Below is a small trained network, with its code and all its weights. Each question gives an input and a class and asks what happens when units are switched off, that is, made to give their printed mean instead of their output.

import numpy as np


def w(rows, s, z=0):
    codes = np.array(rows[::2]) - 128.0
    scale = np.full(codes.shape[1], s)
    scale[-1] = z or s
    return codes * scale


def norm(h):
    return h / np.sqrt((h * h).mean(-1, keepdims=True) + 1e-5)


def f(y):
    return y / 2 * (1 + np.tanh(0.7978845608 * (y + 0.044715 * y**3)))


def log_softmax(a):
    a = a - a.max(-1, keepdims=True)
    return a - np.log(np.exp(a).sum(-1, keepdims=True))


def net(x, mask):
    res = np.array(x, float).reshape(1, 5) / 4 @ E
    u = 0
    for l in range(4):
        y = f(norm(res) @ A[l][:, :-1].T + A[l][:, -1])
        res = res + np.where(mask[u : u + 9], y, B[l][:, -1]) @ B[l][:, :-1]
        u += 9
    return log_softmax(norm(res)[-1] @ U[:, :-1].T + U[:, -1])


A, B = {}, {}
E = w([
[84,146,158,145,127,78,68,40,154,168],'x0',
[193,118,121,130,79,114,9,133,82,194],'x1',
[131,183,126,224,254,150,109,115,50,128],'x2',
[132,102,154,60,148,152,126,145,92,194],'x3',
[106,29,108,174,108,66,169,83,54,64],'x4',
],0.0092)
A[0] = w([
[154,144,105,188,123,156,110,141,65,121,170],'L0N1',
[143,147,133,6,55,110,131,136,148,111,3],'L0N2',
[55,181,194,151,145,104,227,156,174,170,8],'L0N3',
[234,57,94,99,74,120,112,188,151,149,202],'L0N4',
[63,157,136,125,79,144,184,46,172,49,80],'L0N5',
[179,112,145,64,2,157,100,205,149,154,161],'L0N6',
[112,58,125,87,116,141,161,199,27,147,92],'L0N7',
[160,204,89,88,125,188,114,189,95,169,58],'L0N8',
[78,133,154,62,19,101,94,124,174,166,132],'L0N9',
],0.0089,0.0051)
B[0] = w([
[90,189,141,145,113,98,174,138,66,134,184],'L0N1',
[220,89,124,183,71,125,117,72,121,104,177],'L0N2',
[136,12,176,103,99,179,151,197,210,158,162],'L0N3',
[158,152,166,143,68,122,171,223,160,168,235],'L0N4',
[98,103,134,97,126,58,40,173,144,83,196],'L0N5',
[191,132,136,163,145,55,122,116,205,189,255],'L0N6',
[185,92,199,101,177,171,139,95,40,8,186],'L0N7',
[219,152,129,148,170,113,62,145,84,178,185],'L0N8',
[135,130,74,44,103,139,98,1,186,105,225],'L0N9',
],0.0095,0.0088)
A[1] = w([
[115,48,128,59,62,130,139,174,17,82,134],'L1N1',
[184,136,117,195,182,103,152,155,99,126,138],'L1N2',
[191,126,63,81,211,187,226,136,163,57,92],'L1N3',
[188,137,131,201,105,133,50,132,86,182,158],'L1N4',
[172,85,178,175,148,189,89,213,192,132,3],'L1N5',
[152,124,47,182,173,194,108,105,177,168,98],'L1N6',
[1,184,173,112,134,30,123,86,136,31,208],'L1N7',
[74,186,154,72,167,212,131,161,163,48,42],'L1N8',
[77,56,55,199,170,134,116,117,49,132,60],'L1N9',
],0.0085,0.0044)
B[1] = w([
[118,43,185,165,146,116,185,4,1,65,204],'L1N1',
[97,236,116,104,104,147,195,193,97,155,215],'L1N2',
[114,13,212,75,158,134,95,148,121,223,173],'L1N3',
[56,180,173,16,221,180,119,175,146,167,248],'L1N4',
[7,85,160,181,122,131,177,179,70,63,171],'L1N5',
[15,168,162,92,107,164,144,76,97,82,145],'L1N6',
[116,85,33,198,182,192,83,129,172,111,254],'L1N7',
[86,60,192,8,40,55,217,88,106,136,149],'L1N8',
[209,180,148,34,162,138,197,184,158,81,168],'L1N9',
],0.008,0.0063)
A[2] = w([
[124,53,170,129,146,172,157,141,146,198,73],'L2N1',
[121,76,104,80,84,116,174,162,243,144,141],'L2N2',
[151,156,255,115,142,121,195,90,41,144,3],'L2N3',
[37,191,183,185,98,107,119,143,164,180,29],'L2N4',
[230,143,85,192,161,96,162,137,76,107,31],'L2N5',
[194,81,158,35,42,59,54,119,181,148,110],'L2N6',
[191,79,182,190,154,136,94,156,82,151,141],'L2N7',
[194,78,121,58,151,152,138,87,14,99,89],'L2N8',
[178,157,81,31,75,115,116,162,160,169,161],'L2N9',
],0.0097,0.005)
B[2] = w([
[120,108,101,79,218,160,136,172,96,124,153],'L2N1',
[126,138,184,121,83,11,74,206,125,123,225],'L2N2',
[93,57,111,120,156,255,135,26,66,148,191],'L2N3',
[105,83,181,57,81,156,215,124,19,93,141],'L2N4',
[68,231,94,91,126,196,164,95,134,101,146],'L2N5',
[226,192,170,160,53,135,228,31,101,182,245],'L2N6',
[46,188,123,45,159,119,156,154,155,100,165],'L2N7',
[152,72,208,93,129,184,252,60,49,154,180],'L2N8',
[142,134,178,154,75,9,112,118,94,171,208],'L2N9',
],0.0096,0.011)
A[3] = w([
[163,160,97,194,112,118,185,180,95,2,128],'L3N1',
[128,77,202,103,174,154,106,176,170,92,11],'L3N2',
[125,128,102,59,169,133,140,196,99,167,169],'L3N3',
[169,249,147,113,87,167,59,89,59,223,137],'L3N4',
[153,102,251,191,74,81,173,103,88,150,70],'L3N5',
[174,141,116,30,101,69,88,4,198,177,172],'L3N6',
[146,173,111,98,106,190,76,56,93,191,154],'L3N7',
[125,112,103,215,118,189,110,28,131,142,135],'L3N8',
[33,123,116,127,182,176,130,128,177,157,254],'L3N9',
],0.0093,0.0046)
B[3] = w([
[146,201,59,163,92,153,142,98,112,196,145],'L3N1',
[139,118,108,116,173,82,84,153,100,121,143],'L3N2',
[135,107,190,141,147,36,129,139,143,90,191],'L3N3',
[115,81,148,125,159,90,54,214,167,80,253],'L3N4',
[89,215,141,112,136,147,185,111,124,130,220],'L3N5',
[112,110,98,175,100,175,129,47,75,139,254],'L3N6',
[96,10,98,137,131,124,139,153,168,68,185],'L3N7',
[70,114,101,103,176,115,101,184,145,64,149],'L3N8',
[166,101,161,87,57,120,147,142,166,176,190],'L3N9',
],0.013,0.01)
U = w([
[109,96,185,69,213,86,87,252,164,153,249],'0',
[93,61,184,46,200,222,209,92,35,103,187],'1',
[215,113,161,142,28,70,101,36,172,212,222],'2',
[80,53,30,184,115,106,68,78,166,26,85],'3',
[124,216,23,194,188,220,193,114,103,92,1],'4',
],0.015,0.0034)

Each question gives the input, the list of numbers given to net, and the class t.
The units are the neurons (one row each of A and B). Each row of codes is followed by its name. A weight is (code - 128) times the scale printed after its matrix; where a second scale follows, it is the last column's (A, B and U).
mask holds one flag per neuron, layer by layer. A switched-off neuron (its flag False) gives its mean, the last column of its row in B, instead of its output. The means were averaged over made-up inputs and are rounded, as every weight is.
A unit's drop is (log p(t) with every unit on - log p(t) with that unit switched off) / (log p(t) with every unit on - log p(t) with every unit switched off).
The circuit of an input: a set's keep is (log p(t) with only the set's units on - log p(t) with every unit switched off) / (log p(t) with every unit on - log p(t) with every unit switched off). Starting from the 12 units with the biggest drops (on a tie, the unit counted first), units are removed one at a time, each time the one whose removal leaves the highest keep (on an exact tie, the one counted first), for as long as the keep stays at least 0.8.
units of the circuit, in order: the units of the circuit, biggest drop first
unit that matters most: the unit with the biggest drop
top k neurons: the k neurons with the biggest drops, biggest first
top k neurons in layer l: the k neurons of layer l with the biggest drops, biggest first
drop when u is switched off: that unit's drop, to one decimal
input [7,-6,0,-2,2], class 3: units of the circuit, in order : L1N7
input [6,3,0,0,-6], class 3: units of the circuit, in order : L3N7, L3N4, L3N6
input [8,1,2,-2,7], class 3: top 3 neurons in layer 0 : L0N7, L0N8, L0N4
input [-7,8,-6,8,7], class 1: top 2 neurons : L0N7, L1N1
input [-5,-7,5,2,-4], class 0: top 2 neurons : L0N3, L1N1
input [5,3,8,-3,3], class 0: top 3 neurons : L1N4, L3N6, L0N7
input [-2,-1,0,-5,-3], class 0: top 2 neurons : L0N9, L2N6
input [5,4,7,2,8], class 1: top 2 neurons : L0N6, L1N9
input [2,-3,-6,-5,3], class 3: top 2 neurons : L1N7, L0N5
input [-2,-5,5,-8,-5], class 0: top 2 neurons : L2N6, L1N3
input [-7,7,-5,4,6], class 1: top 2 neurons : L0N7, L1N1
input [7,-5,-2,-1,2], class 3: top 2 neurons : L1N7, L0N6
input [4,-3,1,0,-7], class 0: top 3 neurons : L0N3, L1N5, L0N9
input [5,-3,6,-6,-6], class 1: unit that matters most : L2N4
input [2,-2,-4,0,8], class 3: top 4 neurons : L1N7, L0N5, L2N6, L1N4
input [-8,-7,-6,-3,-2], class 2: top 2 neurons in layer 1 : L1N4, L1N7
input [2,-3,-5,-5,2], class 3: drop when L3N9 is switched off : 0.2
input [8,-5,7,2,8], class 4: drop when L0N9 is switched off : 0.1
input [8,-5,-6,-7,4], class 3: drop when L1N7 is switched off : 0.4
input [3,4,3,1,6], class 1: unit that matters most : L0N6
